Here is a tiny trained network, its code and every weight. The questions are about switching its units off for an input and a target symbol, where a switched-off unit gives its printed mean instead of its output.

import numpy as np


def w(rows, s, z=0):
    codes = np.array(rows[::2]) - 128.0
    scale = np.full(codes.shape[1], s)
    scale[-1] = z or s
    return codes * scale


def norm(h):
    return h / np.sqrt((h * h).mean(-1, keepdims=True) + 1e-5)


def f(y):
    return y / 2 * (1 + np.tanh(0.7978845608 * (y + 0.044715 * y**3)))


def softmax(a):
    e = np.exp(a - a.max(-1, keepdims=True))
    return e / e.sum(-1, keepdims=True)


def log_softmax(a):
    a = a - a.max(-1, keepdims=True)
    return a - np.log(np.exp(a).sum(-1, keepdims=True))


def net(x, mask):
    ids = ['βγδζλτφ'.index(c) for c in x.split()]
    T = len(ids)
    res = E[ids] + P[:T]
    r = norm(res)
    for j in range(3):
        rows = slice(3 * j, 3 * j + 3)
        q, k, v = (r @ M[0][rows].T for M in (Q, K, V))
        z = softmax(np.where(np.tri(T) > 0, q @ k.T / 3**0.5, -1e9)) @ v
        o = O[0][rows]
        res = res + np.where(mask[j], z, o[:, -1]) @ o[:, :-1]
    y = f(norm(res) @ A[0][:, :-1].T + A[0][:, -1])
    res = res + np.where(mask[3:11], y, B[0][:, -1]) @ B[0][:, :-1]
    return log_softmax(norm(res)[-1] @ U[:, :-1].T + U[:, -1])


Q, K, V, O, A, B = {}, {}, {}, {}, {}, {}
E = w([
[117,135,105,87,106],'β',
[101,133,129,208,83],'γ',
[89,147,104,103,104],'δ',
[161,174,105,93,154],'ζ',
[121,168,161,251,168],'λ',
[71,167,97,137,100],'τ',
[100,112,111,110,86],'φ',
],0.014)
P = w([
[145,134,183,137,123],'0',
[192,140,140,184,25],'1',
[14,252,119,108,127],'2',
[57,82,115,41,106],'3',
[194,134,107,153,73],'4',
[56,204,112,107,143],'5',
[54,75,103,68,130],'6',
[194,129,64,148,88],'7',
[57,191,112,105,163],'8',
[50,76,84,99,156],'9',
],0.013)
Q[0] = w([
[130,203,178,106,115],'head 0',
[83,166,166,95,125],'head 0',
[88,115,149,106,189],'head 0',
[157,96,59,123,127],'head 1',
[97,65,141,154,132],'head 1',
[59,103,182,80,192],'head 1',
[144,1,112,161,168],'head 2',
[155,113,153,149,125],'head 2',
[207,94,141,123,131],'head 2',
],0.015)
K[0] = w([
[143,123,56,108,85],'head 0',
[144,93,42,162,136],'head 0',
[170,138,1,114,180],'head 0',
[158,115,207,115,156],'head 1',
[95,96,124,156,153],'head 1',
[120,114,25,134,138],'head 1',
[95,162,231,108,159],'head 2',
[160,104,161,132,45],'head 2',
[105,160,175,102,89],'head 2',
],0.015)
V[0] = w([
[124,100,208,18,146],'head 0',
[183,15,126,116,169],'head 0',
[173,181,127,105,214],'head 0',
[210,245,102,116,182],'head 1',
[182,72,77,233,131],'head 1',
[120,114,147,151,40],'head 1',
[126,161,132,218,193],'head 2',
[46,193,72,158,134],'head 2',
[87,229,164,56,104],'head 2',
],0.012)
O[0] = w([
[107,137,131,50,144,74],'head 0',
[167,183,153,109,105,8],'head 0',
[22,172,52,79,107,58],'head 0',
[50,117,222,113,78,104],'head 1',
[106,138,47,123,29,64],'head 1',
[191,113,102,41,151,193],'head 1',
[101,82,169,56,173,111],'head 2',
[101,102,254,71,58,199],'head 2',
[88,131,114,95,9,181],'head 2',
],0.0099,0.012)
A[0] = w([
[154,16,81,125,136,15],'neuron 0',
[131,168,197,125,117,7],'neuron 1',
[181,182,141,180,76,105],'neuron 2',
[105,126,186,64,136,88],'neuron 3',
[102,77,156,116,254,62],'neuron 4',
[109,221,72,129,164,252],'neuron 5',
[84,114,70,5,119,195],'neuron 6',
[110,161,119,118,124,88],'neuron 7',
],0.015,0.0031)
B[0] = w([
[81,74,83,254,119,238],'neuron 0',
[149,101,108,183,64,160],'neuron 1',
[59,221,100,25,129,210],'neuron 2',
[157,178,102,107,175,254],'neuron 3',
[41,105,66,61,211,237],'neuron 4',
[207,42,120,198,97,151],'neuron 5',
[93,131,67,174,113,245],'neuron 6',
[57,80,105,186,133,110],'neuron 7',
],0.0095,0.0055)
U = w([
[146,167,48,145,120,90],'β',
[67,79,130,110,248,124],'γ',
[44,202,101,77,114,145],'δ',
[76,55,96,217,162,4],'ζ',
[118,140,134,47,210,174],'λ',
[109,136,252,126,144,151],'τ',
[191,168,125,120,189,234],'φ',
],0.011,0.0037)

Each question gives the input, a string of symbols that net reads in full, and the target symbol t.
The units are the heads (3 rows each of Q, K, V and O) and the neurons (one row each of A and B). Each row of codes is followed by its name. A weight is (code - 128) times the scale printed after its matrix; where a second scale follows, it is the last column's (O, A, B and U).
mask holds one flag per unit, heads first, then neurons. A switched-off unit (its flag False) gives its mean, the last column of its rows in O or B, instead of its output. The means were averaged over made-up inputs and are rounded, as every weight is.
A unit's drop is (log p(t) with every unit on - log p(t) with that unit switched off) / (log p(t) with every unit on - log p(t) with every unit switched off).
The circuit of an input: a set's keep is (log p(t) with only the set's units on - log p(t) with every unit switched off) / (log p(t) with every unit on - log p(t) with every unit switched off). Starting from all 11 units, units are removed one at a time, each time the one whose removal leaves the highest keep (on an exact tie, the one counted first), for as long as the keep stays at least 0.8.
circuit, biggest first: the units of the circuit, biggest drop first
most important unit: the unit with the biggest drop
heads that matter: for each layer, one digit per head in row order, 1 if its drop is at least 0.15 and else 0, layers parted by /
input φ τ λ τ δ β ζ τ, target φ: heads that matter	110
input γ δ τ γ δ γ, target δ: most important unit	neuron 2
input γ β τ, target β: heads that matter	101
input δ γ γ γ γ γ, target γ: heads that matter	001
input τ δ λ, target δ: heads that matter	111
input γ β β ζ τ δ β, target δ: heads that matter	101
input τ λ γ γ τ λ τ β φ, target β: circuit, biggest first	[head 2; head 0]
input τ τ γ τ, target ζ: circuit, biggest first	[head 0; neuron 0]
input β δ γ β τ, target λ: heads that matter	110
input γ ζ τ γ τ β φ γ τ ζ, target δ: circuit, biggest first	[head 0; head 2]
input δ δ λ λ τ λ δ τ λ, target τ: heads that matter	011
input φ δ τ φ β τ γ β, target φ: circuit, biggest first	[head 0; head 1]
input δ τ τ δ δ τ γ λ, target γ: circuit, biggest first	[head 0; neuron 4]
input ζ δ β τ γ, target τ: heads that matter	010
input λ γ τ β λ, target δ: heads that matter	010
input β ζ δ τ δ β τ β, target λ: circuit, biggest first	[head 0]
input τ τ δ τ γ φ β, target ζ: heads that matter	011
input δ τ β τ β β ζ β φ, target β: circuit, biggest first	[head 0; head 2]
input τ ζ δ, target ζ: heads that matter	001
input γ φ ζ γ β τ, target β: circuit, biggest first	[head 2; neuron 5; neuron 2; head 0]
input δ δ φ ζ λ ζ δ, target δ: circuit, biggest first	[head 0; head 2]
input τ β ζ φ, target δ: heads that matter	101
input ζ λ δ τ φ, target τ: circuit, biggest first	[head 1]
input β τ γ γ δ ζ, target δ: circuit, biggest first	[head 2; head 1]
input φ τ τ ζ φ λ β τ ζ τ, target δ: circuit, biggest first	[head 2; head 0]
